Below are the code and all the weights of a small trained network. Each question names an input and a target symbol and asks about switching units off, where a switched-off unit gives its printed mean instead of its output.

import numpy as np


def w(rows, s, z=0):
    codes = np.array(rows[::2]) - 128.0
    scale = np.full(codes.shape[1], s)
    scale[-1] = z or s
    return codes * scale


def f(y):
    return y / 2 * (1 + np.tanh(0.7978845608 * (y + 0.044715 * y**3)))


def softmax(a):
    e = np.exp(a - a.max(-1, keepdims=True))
    return e / e.sum(-1, keepdims=True)


def log_softmax(a):
    a = a - a.max(-1, keepdims=True)
    return a - np.log(np.exp(a).sum(-1, keepdims=True))


def net(x, mask):
    ids = ['Ψδεζθμ'.index(c) for c in x.split()]
    T = len(ids)
    res = E[ids] + P[:T]
    r = res
    for j in range(3):
        rows = slice(3 * j, 3 * j + 3)
        q, k, v = (r @ M[0][rows].T for M in (Q, K, V))
        z = softmax(np.where(np.tri(T) > 0, q @ k.T / 3**0.5, -1e9)) @ v
        o = O[0][rows]
        res = res + np.where(mask[j], z, o[:, -1]) @ o[:, :-1]
    y = f(res @ A[0][:, :-1].T + A[0][:, -1])
    res = res + np.where(mask[3:7], y, B[0][:, -1]) @ B[0][:, :-1]
    return log_softmax(res[-1] @ U[:, :-1].T + U[:, -1])


Q, K, V, O, A, B = {}, {}, {}, {}, {}, {}
E = w([
[50,105,134,100,251,125],'Ψ',
[138,131,83,155,21,177],'δ',
[192,153,157,113,117,229],'ε',
[84,144,170,208,234,183],'ζ',
[171,67,66,134,159,166],'θ',
[158,54,220,97,78,90],'μ',
],0.017)
P = w([
[177,222,156,254,152,82],'0',
[157,164,148,229,162,124],'1',
[146,141,149,200,160,127],'2',
[139,110,138,180,164,146],'3',
[120,95,129,150,164,149],'4',
[110,83,119,130,141,157],'5',
[108,62,103,107,144,168],'6',
[105,47,94,92,118,180],'7',
[96,37,92,63,100,189],'8',
[86,37,88,47,100,198],'9',
[121,45,59,28,89,197],'10',
],0.0091)
Q[0] = w([
[136,124,178,153,132,226],'H1',
[151,131,111,136,66,81],'H1',
[122,165,224,87,55,17],'H1',
[149,69,135,168,123,201],'H2',
[100,58,146,127,143,163],'H2',
[111,145,182,190,77,95],'H2',
[57,219,170,105,134,53],'H3',
[167,98,115,59,6,98],'H3',
[126,167,93,168,198,50],'H3',
],0.013)
K[0] = w([
[142,43,86,52,138,103],'H1',
[83,193,146,152,160,107],'H1',
[166,129,136,249,164,119],'H1',
[84,50,131,136,106,147],'H2',
[101,91,146,75,98,160],'H2',
[184,118,90,111,146,67],'H2',
[97,167,119,230,115,61],'H3',
[182,102,107,89,67,75],'H3',
[59,213,156,200,145,124],'H3',
],0.014)
V[0] = w([
[153,73,154,161,151,31],'H1',
[169,91,162,114,88,153],'H1',
[36,160,242,82,88,129],'H1',
[148,71,103,46,107,118],'H2',
[88,100,145,17,181,116],'H2',
[164,88,167,99,98,161],'H2',
[115,191,57,74,222,162],'H3',
[213,192,160,168,104,155],'H3',
[146,124,131,157,255,76],'H3',
],0.0091)
O[0] = w([
[225,170,126,110,201,77,136],'H1',
[171,167,199,178,152,122,167],'H1',
[44,98,203,199,116,88,2],'H1',
[167,126,106,57,54,62,113],'H2',
[143,99,138,65,195,128,104],'H2',
[174,175,168,139,55,113,165],'H2',
[139,148,94,78,87,169,156],'H3',
[108,90,163,2,38,145,146],'H3',
[174,73,80,96,66,124,199],'H3',
],0.0086)
A[0] = w([
[125,119,37,118,97,190,251],'N1',
[85,8,192,23,57,66,88],'N2',
[29,34,128,190,139,174,215],'N3',
[113,149,3,213,158,21,175],'N4',
],0.0067,0.0013)
B[0] = w([
[77,152,82,66,123,140,247],'N1',
[134,120,94,187,154,136,153],'N2',
[156,95,181,104,159,181,146],'N3',
[54,23,154,93,94,11,136],'N4',
],0.011,0.012)
U = w([
[115,98,140,77,134,47,42],'Ψ',
[101,121,120,151,36,84,123],'δ',
[167,112,173,115,103,151,3],'ε',
[142,215,74,233,192,136,93],'ζ',
[192,188,55,104,106,60,187],'θ',
[254,97,142,154,101,40,216],'μ',
],0.0061,0.0029)

Each question gives the input, a string of symbols that net reads in full, and the target symbol t.
The units are the heads (3 rows each of Q, K, V and O) and the neurons (one row each of A and B). Each row of codes is followed by its name. A weight is (code - 128) times the scale printed after its matrix; where a second scale follows, it is the last column's (O, A, B and U).
mask holds one flag per unit, heads first, then neurons. A switched-off unit (its flag False) gives its mean, the last column of its rows in O or B, instead of its output. The means were averaged over made-up inputs and are rounded, as every weight is.
A unit's drop is (log p(t) with every unit on - log p(t) with that unit switched off) / (log p(t) with every unit on - log p(t) with every unit switched off).
The circuit of an input: a set's keep is (log p(t) with only the set's units on - log p(t) with every unit switched off) / (log p(t) with every unit on - log p(t) with every unit switched off). Starting from all 7 units, units are removed one at a time, each time the one whose removal leaves the highest keep (on an exact tie, the one counted first), for as long as the keep stays at least 0.8.
units of the circuit, in order: the units of the circuit, biggest drop first
top k neurons: the k neurons with the biggest drops, biggest first
which heads matter: for each layer, one digit per head in row order, 1 if its drop is at least 0.15 and else 0, layers parted by /
drop of u: that unit's drop, to one decimal
input θ θ ζ ε ζ, target ε: units of the circuit, in order : (N3, H3, H1, H2)
input δ δ μ ζ μ θ μ Ψ ζ, target μ: units of the circuit, in order : (H1, N1, H2)
input θ Ψ δ θ ζ μ δ, target μ: units of the circuit, in order : (H3, N1, H1, H2)
input δ ζ ζ θ ζ ζ, target θ: units of the circuit, in order : (H3, H1)
input θ θ μ μ ζ, target μ: units of the circuit, in order : (H1, N1, H3)
input ζ Ψ δ, target ε: units of the circuit, in order : (N3, H3, H2, H1)
input δ ζ δ ζ Ψ, target ε: which heads matter : 110
input Ψ ζ Ψ θ μ θ, target μ: which heads matter : 100
input δ δ ζ δ, target ζ: units of the circuit, in order : (H3, H2)
input Ψ ε θ ε θ μ Ψ θ ζ μ ε, target μ: units of the circuit, in order : (N1, H1)
input θ Ψ μ μ Ψ, target μ: which heads matter : 101
input ε θ ε θ μ θ, target μ: units of the circuit, in order : (H1, N1)
input θ θ ε ζ ζ Ψ μ ε ζ μ, target μ: which heads matter : 010
input θ ζ Ψ θ ζ μ ε Ψ, target μ: top 2 neurons : (N1, N2)
input μ ε μ ζ θ μ ε, target μ: drop of N1 : 0.5
input δ ε ζ δ, target ε: drop of N3 : 0.6
input ε δ ε, target δ: drop of H2 : 0.2
